Below is a small trained network, with its code and all its weights. Each question gives an input and a class and asks what happens when units are switched off, that is, made to give their printed mean instead of their output.

import numpy as np


def w(rows, s, z=0):
    codes = np.array(rows[::2]) - 128.0
    scale = np.full(codes.shape[1], s)
    scale[-1] = z or s
    return codes * scale


def norm(h):
    return h / np.sqrt((h * h).mean(-1, keepdims=True) + 1e-5)


def f(y):
    return y / 2 * (1 + np.tanh(0.7978845608 * (y + 0.044715 * y**3)))


def log_softmax(a):
    a = a - a.max(-1, keepdims=True)
    return a - np.log(np.exp(a).sum(-1, keepdims=True))


def net(x, mask):
    res = np.array(x, float).reshape(1, 7) / 4 @ E
    u = 0
    for l in range(2):
        y = f(norm(res) @ A[l][:, :-1].T + A[l][:, -1])
        res = res + np.where(mask[u : u + 5], y, B[l][:, -1]) @ B[l][:, :-1]
        u += 5
    return log_softmax(norm(res)[-1] @ U[:, :-1].T + U[:, -1])


A, B = {}, {}
E = w([
[128,125,128,128,128,124],'x0',
[14,136,131,55,100,107],'x1',
[126,128,131,131,129,130],'x2',
[109,186,154,178,38,2],'x3',
[125,129,130,130,127,130],'x4',
[154,64,228,79,94,97],'x5',
[128,128,128,128,128,129],'x6',
],0.0091)
A[0] = w([
[4,93,124,91,153,143,145],'0.n1',
[153,39,171,73,124,172,63],'0.n2',
[182,72,132,112,139,129,60],'0.n3',
[94,48,207,71,122,105,3],'0.n4',
[170,27,233,120,119,96,68],'0.n5',
],0.014,0.0053)
B[0] = w([
[145,167,66,85,184,171,254],'0.n1',
[52,189,181,173,235,190,228],'0.n2',
[148,119,96,142,231,117,171],'0.n3',
[109,5,173,59,146,114,211],'0.n4',
[194,229,102,173,47,125,253],'0.n5',
],0.014,0.008)
A[1] = w([
[78,23,80,202,194,180,81],'1.n1',
[117,97,119,246,172,42,4],'1.n2',
[30,55,254,86,166,84,58],'1.n3',
[5,178,166,72,199,67,82],'1.n4',
[89,10,219,33,53,62,27],'1.n5',
],0.013,0.0037)
B[1] = w([
[192,54,133,117,78,77,232],'1.n1',
[60,60,155,96,100,216,172],'1.n2',
[136,69,248,7,157,113,186],'1.n3',
[92,160,111,140,44,56,255],'1.n4',
[185,31,52,222,167,129,197],'1.n5',
],0.019,0.0064)
U = w([
[192,20,118,134,119,84,252],'0',
[51,94,129,153,66,242,106],'1',
[106,156,10,49,188,170,103],'2',
[17,225,88,121,63,50,80],'3',
[165,200,190,187,224,199,125],'4',
[189,199,192,201,27,92,57],'5',
[91,124,211,5,193,117,83],'6',
],0.016,0.0041)

Each question gives the input, the list of numbers given to net, and the class t.
The units are the neurons (one row each of A and B). Each row of codes is followed by its name. A weight is (code - 128) times the scale printed after its matrix; where a second scale follows, it is the last column's (A, B and U).
mask holds one flag per neuron, layer by layer. A switched-off neuron (its flag False) gives its mean, the last column of its row in B, instead of its output. The means were averaged over made-up inputs and are rounded, as every weight is.
A unit's drop is (log p(t) with every unit on - log p(t) with that unit switched off) / (log p(t) with every unit on - log p(t) with every unit switched off).
The circuit of an input: a set's keep is (log p(t) with only the set's units on - log p(t) with every unit switched off) / (log p(t) with every unit on - log p(t) with every unit switched off). Starting from all 10 units, units are removed one at a time, each time the one whose removal leaves the highest keep (on an exact tie, the one counted first), for as long as the keep stays at least 0.8.
circuit, biggest first: the units of the circuit, biggest drop first
most important unit: the unit with the biggest drop
top k neurons: the k neurons with the biggest drops, biggest first
k most important neurons of layer l: the k neurons of layer l with the biggest drops, biggest first
input [-7,-5,0,-3,-2,8,-1], class 4: circuit, biggest first	(0.n2)
input [7,0,4,2,-8,3,5], class 5: top 2 neurons	(0.n5 1.n1)
input [-6,-4,2,3,5,-3,7], class 1: top 3 neurons	(0.n1 0.n5 1.n2)
input [-2,-7,4,1,0,6,2], class 5: top 2 neurons	(0.n5 0.n1)
input [-4,-8,4,3,-7,-5,2], class 1: circuit, biggest first	(1.n2 0.n1)
input [8,1,8,0,6,6,1], class 6: top 3 neurons	(0.n2 0.n4 1.n3)
input [-8,0,-2,-8,-8,1,-5], class 4: 3 most important neurons of layer 1	(1.n3 1.n2 1.n5)
input [7,-5,8,6,3,-3,-7], class 1: top 2 neurons	(1.n2 0.n5)
input [-7,-1,1,2,0,-3,2], class 1: circuit, biggest first	(0.n1 1.n2)
input [7,-2,7,-8,8,1,-2], class 4: 2 most important neurons of layer 1	(1.n5 1.n3)
input [1,-5,-5,1,6,1,-1], class 5: top 2 neurons	(0.n2 0.n5)
input [5,0,6,0,3,1,2], class 4: top 3 neurons	(0.n5 0.n2 1.n4)
input [-8,-3,6,8,-7,-7,2], class 1: circuit, biggest first	(1.n2 0.n5)
input [-1,-8,2,2,-7,8,1], class 5: top 2 neurons	(0.n5 0.n1)
input [7,-6,3,-8,0,-8,4], class 0: circuit, biggest first	(1.n1)
input [-5,0,-4,0,5,5,-4], class 4: circuit, biggest first	(0.n5 0.n2 1.n4)
input [0,2,-4,8,6,3,5], class 0: top 3 neurons	(1.n5 0.n2 0.n1)
input [-4,2,3,1,3,-8,-7], class 3: top 2 neurons	(0.n5 1.n5)
input [-6,-7,4,6,7,-1,2], class 1: top 2 neurons	(1.n2 0.n5)
input [7,-8,-3,2,-2,1,-5], class 5: most important unit	0.n2
input [-3,-3,-5,-5,5,1,6], class 4: 2 most important neurons of layer 0	(0.n4 0.n2)
